Below is a small trained network, with its code and all its weights. Each question gives an input and a class and asks what happens when units are switched off, that is, made to give their printed mean instead of their output.

import numpy as np


def w(rows, s, z=0):
    codes = np.array(rows[::2]) - 128.0
    scale = np.full(codes.shape[1], s)
    scale[-1] = z or s
    return codes * scale


def norm(h):
    return h / np.sqrt((h * h).mean(-1, keepdims=True) + 1e-5)


def f(y):
    return y / 2 * (1 + np.tanh(0.7978845608 * (y + 0.044715 * y**3)))


def log_softmax(a):
    a = a - a.max(-1, keepdims=True)
    return a - np.log(np.exp(a).sum(-1, keepdims=True))


def net(x, mask):
    res = np.array(x, float).reshape(1, 7) / 4 @ E
    u = 0
    for l in range(3):
        y = f(norm(res) @ A[l][:, :-1].T + A[l][:, -1])
        res = res + np.where(mask[u : u + 11], y, B[l][:, -1]) @ B[l][:, :-1]
        u += 11
    return log_softmax(norm(res)[-1] @ U[:, :-1].T + U[:, -1])


A, B = {}, {}
E = w([
[91,114,80,164,140,147,112,2,156,122,164],'x0',
[123,63,67,135,150,98,194,199,179,108,183],'x1',
[79,113,86,167,110,118,85,189,108,179,12],'x2',
[218,59,144,89,70,134,130,129,211,107,88],'x3',
[90,126,157,45,124,141,89,100,181,208,173],'x4',
[113,118,96,63,13,121,122,118,132,91,134],'x5',
[92,137,108,151,69,147,168,150,159,130,173],'x6',
],0.01)
A[0] = w([
[103,122,109,128,21,132,113,105,122,137,63,23],'0.n0',
[118,126,121,158,141,125,139,129,123,125,125,23],'0.n1',
[107,143,118,116,132,133,117,93,104,127,135,11],'0.n2',
[101,129,97,191,132,133,148,171,110,110,148,1],'0.n3',
[133,129,137,80,65,132,124,212,123,152,142,61],'0.n4',
[118,114,118,116,78,120,111,114,125,137,106,68],'0.n5',
[73,128,116,153,173,130,110,162,114,190,95,3],'0.n6',
[124,112,101,131,143,128,132,151,115,114,129,4],'0.n7',
[138,94,88,128,128,126,135,251,120,110,79,50],'0.n8',
[115,141,124,114,131,153,125,98,108,120,135,16],'0.n9',
[135,127,129,134,122,136,129,144,124,131,126,89],'0.n10',
],0.021,0.0053)
B[0] = w([
[123,160,38,120,46,199,57,122,149,47,70,216],'0.n0',
[108,162,144,97,119,163,130,160,119,156,179,140],'0.n1',
[139,123,154,102,147,105,125,109,102,79,115,154],'0.n2',
[132,154,121,183,125,160,173,160,88,77,183,199],'0.n3',
[104,166,247,72,113,128,187,146,169,138,164,213],'0.n4',
[138,166,114,128,84,153,113,113,149,86,121,165],'0.n5',
[64,138,132,129,249,159,66,133,192,179,93,212],'0.n6',
[94,171,134,159,100,95,153,84,171,96,107,136],'0.n7',
[142,10,120,94,169,1,129,167,107,55,74,250],'0.n8',
[111,111,114,105,142,73,134,110,118,90,108,145],'0.n9',
[155,123,125,105,127,118,158,121,110,137,116,128],'0.n10',
],0.015,0.012)
A[1] = w([
[99,165,103,176,177,137,93,151,116,251,86,48],'1.n0',
[142,151,163,158,164,140,131,136,108,145,52,122],'1.n1',
[97,137,88,193,104,129,176,153,70,162,161,47],'1.n2',
[166,57,90,163,106,137,159,75,225,170,180,14],'1.n3',
[215,133,154,152,118,146,113,196,54,195,50,111],'1.n4',
[133,156,113,190,149,134,157,114,112,109,156,66],'1.n5',
[121,124,105,160,81,62,147,167,99,188,69,5],'1.n6',
[88,108,187,169,109,136,115,76,123,153,150,41],'1.n7',
[115,146,129,106,123,91,97,25,42,143,166,20],'1.n8',
[149,131,93,162,47,128,94,140,90,167,112,43],'1.n9',
[150,124,113,100,135,104,117,48,84,148,143,105],'1.n10',
],0.02,0.0025)
B[1] = w([
[40,142,141,86,233,140,62,102,87,154,149,255],'1.n0',
[177,132,150,127,138,129,59,126,55,95,182,212],'1.n1',
[104,108,121,209,93,154,168,157,163,89,204,193],'1.n2',
[211,72,122,104,164,252,138,194,75,210,75,187],'1.n3',
[215,179,210,176,60,89,101,121,60,67,149,167],'1.n4',
[93,116,102,157,109,133,124,149,173,136,186,225],'1.n5',
[170,100,169,104,130,118,115,133,195,67,119,147],'1.n6',
[117,119,123,113,123,85,145,118,130,74,103,155],'1.n7',
[113,108,113,140,140,53,202,10,177,119,98,213],'1.n8',
[150,197,130,117,129,183,130,144,160,45,104,159],'1.n9',
[157,131,101,143,149,121,170,47,190,158,160,177],'1.n10',
],0.018,0.0085)
A[2] = w([
[143,106,105,163,105,6,162,176,98,168,38,5],'2.n0',
[107,78,121,117,67,99,117,147,71,190,121,64],'2.n1',
[139,162,82,128,14,169,58,104,137,154,73,13],'2.n2',
[94,150,111,135,58,148,121,152,82,194,88,36],'2.n3',
[133,240,104,145,99,97,122,121,119,180,91,49],'2.n4',
[136,163,110,123,95,96,130,154,135,170,147,107],'2.n5',
[124,141,156,119,114,127,121,158,207,133,192,141],'2.n6',
[129,155,132,59,95,108,152,149,131,183,165,77],'2.n7',
[130,166,180,40,66,149,166,136,162,210,192,93],'2.n8',
[111,155,69,124,60,147,110,139,120,172,81,72],'2.n9',
[105,176,83,163,89,111,162,173,97,170,177,34],'2.n10',
],0.016,0.0027)
B[2] = w([
[165,71,108,130,129,75,115,162,149,141,111,231],'2.n0',
[114,128,94,166,128,103,121,123,125,165,75,118],'2.n1',
[144,173,53,125,102,187,110,104,145,129,120,254],'2.n2',
[150,99,121,132,141,133,152,110,131,83,126,132],'2.n3',
[115,82,119,126,96,136,113,155,125,86,148,138],'2.n4',
[126,108,249,182,199,207,172,113,188,17,98,114],'2.n5',
[120,153,103,180,89,101,139,142,64,205,91,227],'2.n6',
[100,134,168,140,116,147,140,112,141,154,100,155],'2.n7',
[83,177,191,131,110,125,160,131,116,184,105,213],'2.n8',
[179,136,108,138,126,149,109,113,141,109,125,179],'2.n9',
[118,128,93,119,109,133,115,145,148,159,170,183],'2.n10',
],0.021,0.006)
U = w([
[129,125,102,124,133,93,193,9,184,145,127,133],'0',
[147,39,132,94,138,39,127,232,143,65,69,157],'1',
[201,173,192,147,91,110,83,121,67,104,159,5],'2',
[193,82,106,114,140,223,166,150,126,206,101,130],'3',
[42,149,128,108,242,143,39,117,105,140,133,160],'4',
[123,197,45,97,43,202,82,114,176,69,62,136],'5',
[80,187,216,90,62,122,182,159,141,186,70,168],'6',
[77,123,82,204,107,141,174,182,145,127,212,144],'7',
],0.013,0.0028)

Each question gives the input, the list of numbers given to net, and the class t.
The units are the neurons (one row each of A and B). Each row of codes is followed by its name. A weight is (code - 128) times the scale printed after its matrix; where a second scale follows, it is the last column's (A, B and U).
mask holds one flag per neuron, layer by layer. A switched-off neuron (its flag False) gives its mean, the last column of its row in B, instead of its output. The means were averaged over made-up inputs and are rounded, as every weight is.
A unit's drop is (log p(t) with every unit on - log p(t) with that unit switched off) / (log p(t) with every unit on - log p(t) with every unit switched off).
The circuit of an input: a set's keep is (log p(t) with only the set's units on - log p(t) with every unit switched off) / (log p(t) with every unit on - log p(t) with every unit switched off). Starting from the 12 units with the biggest drops (on a tie, the unit counted first), units are removed one at a time, each time the one whose removal leaves the highest keep (on an exact tie, the one counted first), for as long as the keep stays at least 0.8.
circuit, biggest first: the units of the circuit, biggest drop first
unit that matters most: the unit with the biggest drop
top k neurons: the k neurons with the biggest drops, biggest first
k most important neurons of layer l: the k neurons of layer l with the biggest drops, biggest first
drop of u: that unit's drop, to one decimal
input [4,-1,5,2,6,0,0], class 5: unit that matters most : 0.n0
input [-3,4,-4,-6,0,3,-8], class 0: top 4 neurons : [0.n6 0.n8 0.n3 0.n4]
input [7,-1,-5,4,-5,-1,-3], class 3: top 2 neurons : [1.n3 0.n8]
input [-7,-5,-3,0,-5,-1,-4], class 2: 2 most important neurons of layer 1 : [1.n4 1.n1]
input [3,-3,7,3,-6,-1,-4], class 5: top 2 neurons : [0.n0 2.n2]
input [-3,-6,-5,-2,-5,4,-5], class 0: top 2 neurons : [1.n8 0.n8]
input [-3,2,-8,4,3,-5,-7], class 3: top 2 neurons : [0.n4 0.n8]
input [3,4,0,2,2,-1,-7], class 3: top 3 neurons : [0.n6 0.n8 1.n3]
input [-3,-6,-2,-2,6,3,8], class 6: top 2 neurons : [0.n4 2.n8]
input [7,7,-3,0,-6,4,-6], class 7: 3 most important neurons of layer 0 : [0.n8 0.n6 0.n3]
input [6,0,-1,-5,-3,7,-4], class 0: top 2 neurons : [1.n8 0.n2]
input [-3,0,-6,1,-8,-2,-5], class 2: top 2 neurons : [1.n4 0.n8]
input [0,-5,2,7,-1,-8,-2], class 2: top 2 neurons : [1.n4 0.n6]
input [-3,-4,-1,7,-3,-5,-4], class 2: circuit, biggest first : [1.n4]
input [4,-2,-1,-3,8,3,7], class 0: top 2 neurons : [1.n8 0.n2]
input [-7,-8,-6,-8,-7,-7,5], class 7: drop of 1.n5 : 0.2
input [8,1,-6,3,-1,4,-2], class 3: drop of 0.n8 : 0.2
input [-1,-1,7,-4,-5,1,-1], class 1: drop of 2.n0 : 0.1
input [4,-6,-3,-3,-7,-2,-6], class 0: drop of 2.n1 : 0.0
input [8,2,-6,8,6,-1,8], class 3: circuit, biggest first : [1.n3]
